Group and class of each row
[ 23  11 -12  -2 -13  -9  -4 -17   2  -7 -24   4   8   5 -11 -14   6   2
   5   1 -13  -2   2  21 -11  -1  -8  -4  22   1   7 -12   1   5 -27  -5
   3  -7 -45   3   6 -20   1  -7   2  12 -14  -7  -2 -19   5  -3   6  -4
  -3   5  -5   7  -1  -5  -4   2  18  -4 -30  -8   9  -4 -26  68  -3   8
   8  13 -15  -8  -6  14 -10   0  -3  -6  12  -5   5  17   2  13   5   8
  -8  -6  -5  17 -42   1 -17  -8  -3  -3  -2 -15   3   4  -1  -4 -19 -16
  15   6  21  -3 -18  -2   4  -2   5 -18  -2  16  -4  -9  -7 -42  -5  21
   0  -5  -3  -1] : gesup <31>
[ 15   3  -7 -12  -2   2  -5   4  -5   4   0   5   5  -4 -28   9  -7   1
   7  -3 -21   4  -1   8   8   0  -4  -4  17   3   3   7   5  15 -15   1
   9   1 -25   6  18 -16  -2  16   3  23   0   4  -5   1  -3   1  -3 -14
 -16   2  -8  11  -2   5  -2  -4   9  -2 -33  10   2  -1 -14 -12   1   0
   0  10  13  -5 -12  30  -8 -19   5   2   0  -5   3  11  -5  -3  28   4
  12 -12 -13   1 -36  -1  -3  -1   3  -8  -3   1  14  13  -9  -1   9 -12
   5 -11  28  -3   1  10   2   0   2  68 -11  -5   3  -4  -1 -19   0  10
   0  15 -11  -3] : gesup <22>
[ -5  12 -18   2  -7   0   2   4  -4 -18 -16   2  11   1   3 -26  -2   7
   2  -1 -15   1   8   1  57  -5  -6   3   1  30  14   0   2   9 -26  13
   5 -14 -19   7   9  32  -1 -22  -3  18 -17  15   1 -16  -9   5  10   0
  -3  -6 -11  -6 -11  12  -5   1   9   8  -6  18   0   4  -5   0  -3  14
   0   7 -18  16  15  23  -9  -9   0   4  -4   2   2  12   2   3  18  -9
   1  -1  -5  40 -39   3  11  -3 -15  -1   0  -9   0 -12   7  -9  10  -6
  -3   3  20  -1 -11  -7   3  -2   3  68  -5   0   8  -5  24 -24   1   3
 -12   7   2  -4] : tono <23>
[  7  25 -14  23 -20   4  -1  31  -6 -18   4  -2  11   5   3 -17   1   1
  -1  -3  -4   1  -2  -8  16   5  -5   6   4  -2   2   6  -1  28 -28  22
   7  -9 -10  14   7   3   3  18   4  16 -14   3   3  -6 -12   6  29  -7
 -19 -19 -16 -10   0   7   1   1  -2  -1  15  36  14   1   3  -5  -5  -4
  -1   7   2  12   9  13   9 -11  -1  -4   2  -8  -8  19  -6 -10  22  -3
   3  -3   4  20 -16  11  13  -1   2  -2  -5 -22  -5   6  -5  11   5  -5
   4  -8  30  -5 -10  -2 -31   2  -1  68  -5   1   6  -3   2   7  -4 -10
  -2  -6   1 -10] : tono <19>
[  7   9 -11   6  -1 -11  -2   0 -15  -6   4  -3  12  -1 -12  -5  -2   5
   1   3  -5   6  -2  -1  22  -4  -2   4   2  12  -3   4   6   4  -9   1
  -5  -5  -5   3   0  -2 -14   3  -9  16  -2   6   6 -11  -6  12  54  -5
   3   1  -7  -6   3   4  -2  -2  -2   3   5  19  -4   7   1   0  20  -5
  -8   6 -18   1  -3  23 -11  -7   9  -4   4  -2  -2  -4  -1   4  16  -5
   2  -3  -6  19 -18   6   1  -3  -6   2  -1 -10   3  -5  -9  -5  13  -3
  -4   1  10  12   9  -9 -11   5  -8  19 -15  -8  -5   4   2   7   1  -3
  -2   6   0  -1] : tono <23>
[  3  19  -6  -2  23 -11  -3  -4   9 -16 -16   1   7  -7 -23 -19   1  -1
  12   3 -18  19  -3  -2  21  -6   3  20   2  -8  22  -8   9  10 -33  11
   8  -3 -22   8  18 -15  -8  -8  -2  34 -25   7  -4 -16  16  -1  45  -9
 -20  -1  -8   7   3  21  -7 -14   9   4 -20  46   4   8  -9  -4 -17  10
   9   5 -15  -3  17  23  -2  -8   0  -3   1  -2  -3  24  -2   2  36   1
 -11 -26   9   8 -42   2   7  13 -14   4  -7 -34  10  -3 -12  -5  14 -13
   1   6  39 -13 -19  -8 -31   5   8  68 -10   1   6 -12  -7  20 -23  13
  12  -2   5 -14] : tono <32>
[ 15  -5  -4  -6   2 -12  -1 -16   1  -8  -9   2   0   4 -20   3   6  -1
   3   5 -20   3  -4  -6   4   4 -15   1   7   6  16  -9   5   2 -23  -1
   2  -2 -22  17  21 -16   0   5   4  10 -11  -2  -2   3   1   0  -2  -4
  -7  -1   1  -4 -12  13   1  11  -7   8  -5   9  -5 -10  10  -6   7   2
   5   8 -15  -8  -8  11 -27 -11   1   6   4   6  -1   7  -1  20   8   2
   1 -21  -5  -5  -4  -6  -6   0   1   2  -3 -10   0   7 -10   0  -2   3
   4  -4  16  -1  -6  -4 -13   1   2  68   0 -10 -13  -1 -18  -1  -6  10
  -6   6   4  -8] : gesup <22>
[ 12  -2  -3  -2  -9  -9   3  -3   0   5  -7   9   4  -9 -16   2   4   4
   4   4 -25  10  -6  16  -8  -2  -6   0   6   7  -3  -9   7   3 -23   4
 -11  -5 -19   2  11 -13   0   2   4   9   3  -4  -3 -10  -4   7  -8  -3
  -7  -2   4   8  -5  11  -9  -1  19 -11 -22   0   0  -9  -1  -7   0   2
  -4  10 -13  -2   0  12   7 -13   3 -16   2  -7   7   3  -4   0  10  15
   2 -12  -8  -1 -26  14 -14  -3  -3  -3   7   0  11   6  -8  -4   9 -12
  -1   5  24   5 -19  -1   7  -4  -5  68 -25  -2   9 -12  -5 -20  -9  19
   1 -13 -12  -3] : gesup <28>
[  4  21 -18  -4  -3  -3  -8  -5  -9 -32  13   3   6  13  -3 -22   1   9
   6   5   0   8   8  -2  28  -3 -15 -10   8  13  -2   4  -7   4 -41   0
   6   0  -8  18  10  -2  -4  -2  -5  22 -16  19   2 -20  -8  10  23  -4
  -6   3 -15  -8  -1   5  -6  -3  10   2  19  39  -6  -3   5   0  12   8
   4   2 -19 -13  -5  18 -18 -11   1   5   4  10 -17  16  -3   7  22 -11
  -3   0   2  33 -30 -10   7   0  -2  -9   7 -35   8   4  -6  -1  13 -18
  17  -4  10  -1  -3 -14 -15  -3  -7  68  -6  -6   2  -9  -1   6   0  -2
  -7   0   7 -23] : tono <23>
[  6  10   4  -4 -18 -10   1  -3  -3 -21   7   1   6   1 -16 -11   5   6
  -5  -3 -19  14  -2   1   1  -3   5   5   6   3   1   6  -2  14 -34  15
   3  -4 -11  12   9 -25   0  -5   9  27 -11   3  -2 -26   0  11  41  -2
 -15  -3 -12  -3   9   8  12  -6   1  -7  15  34   0 -11   2  -7 -21  16
  -6   9  -7 -17   5  16   8  -6  -4 -10  -1  -1 -11  17  -9   4  33  -5
 -10 -14   7  15 -56  -3   3   6   2   5  -8 -33   3  -1  -6  -4   1 -19
  17  -3  26   1 -16  -7 -29   0   0  68  -3  10   2  -5  -7   9  -6   1
 -11 -14   0 -17] : tono <19>
[ 16  -6  -1   1  -2   1   1   1  -6   5 -22  -3   8 -13 -30   6   2   5
  11  -1 -27 -14  -4  -5   0   9  -6  11   5  32   2  -3   3   6  -9   9
   2   7 -15   1  14 -22  -8  -9   9   7  -9 -15  -2   8   3  -3 -19 -13
 -11 -15   4   6   8  14   1   8  11  -1 -20  19   4   2  -6  -8   9  -1
   1  -9 -15 -12  -2  26  -2 -16  -6  -1   4  -4  10  -3  -2  -5   9   3
   1 -10  -7  -8 -35   1  -8   7  -7   3  -1  -5  10  -5 -25  -7  12   1
  -1   1  18   3  -6  10   9   2  -1  68   6  -1  11   3  -5  15 -12  16
 -17   8  -3 -11] : gesup <28>
[ 20  10   1  -3  -5 -12  -5 -10  -5  -5 -33   2   8  -4 -13  -9   7   9
   4  -1 -16   4   0   1  -4   4   1  -9   1  10   7  -6  -8   0 -33  -5
   2 -24 -33  13   1 -22   3  -3  10  23 -13   3  -7 -27   2 -13  17  -3
  -7  -4   5  14  -5  -3   0  -2  16  -5 -14  -7   6 -16 -10 -10   6   9
   0   7 -20  -6  -4  13  -7  -6   5  -1  13   1  -6   4   2  -5   9   3
  -6   1 -16  36 -44   7 -10   8   8   2   1 -13  -5  -8  -8   1  -9 -18
   7  -3  20   1 -32  -1 -12   7   3  68   2  -7   4  -7   0 -15 -17  21
 -10   1  -3   3] : gesup <31>
[ 13 -18  -5  -1  -4 -13  -1   4   4  -2  -4   3  -1  17 -20 -14  -2   9
   3   5 -25   2  -6   4   1   6  -3   2  16   5  18  -8   4   8 -23   8
   7  -1  -8  -9   8  -8   7  19   1  19  -7   8   0   7  -6   6  -5   0
 -11  -6  -6  -6  -3  -2   3   2   7   1  -4   2  -7 -11  -3  -4  10   3
  -3  11 -14  10  29  16  10 -12   7 -10  -9 -17   7  14 -10  -1  23   3
  15  15  -5  -4 -19   4  -3   4  18  -3  -4   6  15  -9 -14   7   9  -6
   0  -3  21   2  -4  -4   4  -7   4  68   2  10 -13  -7  -4  14 -10  -3
  -6   4   3  -5] : gesup <22>
[ -2  18   0   2 -17  -8  -6  -3  -2 -11   1   8   2   1   0 -21   3  13
   1   5  -3  -2   4   0  26  -3  -6   0  -2   8   3   5   3   9 -32   3
   0  -9 -11   9   9 -11  -6 -11  -3  31 -15  21  -9 -26 -13   3  20   0
  -5  -3  -7  -1  -4   3  -7  -4  -5   4   6  20   1 -17  -2   2  -5   4
 -10  11  -9   2   9  29 -13  -5   4   6   1  14   0  14  -3 -10  30 -14
   3   0  13  42 -42   3  20   4  -1  -1  -8  -8   8 -10  -2   0  -3 -10
   5   9  19   0  -9  -8 -11   2  -3  68  -8   0   3   8  -8 -22  -5   2
   5  -3   0  -5] : tono <19>
[  6  16 -14   2  -6 -15  -7   1  -1 -15 -13  -3  -1   0   7 -24   3  16
  -4   4  -9   5  -6   1  28  -6 -12   8   4  13   3   4  -4   5 -20   6
  -1  -8 -10  19  -1  -4  -3  -7   1  17   1   7   4 -13 -10   8   8   7
  -3  -8  -9  -1   2  10  -8  -2   5 -11  -3  19  -1  -1  -7  -7   3   8
   5   7 -10  -6   5  15 -10 -12 -11   0 -17   6   1  25  -4  -3  16 -16
  -7   5  -1  23 -48  -6  11   4   2  -1  -6 -20   2   2  -8  -2   7  -6
   8  15  20  -4  -9 -11   7   0 -14  68  -4  -2   0  -9  -3   0   5   1
  -6 -10   0 -14] : tono <32>
[ 15  -1   5   3  -5 -12  -2 -10   4   7 -18   6   4  -3 -22   2  16  15
   3  -2 -12   8   2  -9 -13  -9  11   3   8   3   6   3  -3   1  -7  -6
   4 -18 -19  10   6 -22   6  -3   2  30  -4  -3  -6 -19   1  -3   4  -6
  -5 -12  -6  13 -21   1  -1  -5  18   3 -16 -10   4  -6   5   3  -5   5
  -2   6  -7  -8  -2  22  -1  -7   8  -6   1  -3   9   7  -1  -2  24   0
   1   5  -1  13 -61   3  -9   1   4   2   7  -7  11   0 -11  -4 -14 -17
   7  -6  21   2 -16   0  -3   5   5  68   1 -12   2   1   8 -23  -3  12
   3   7   2 -13] : gesup <28>
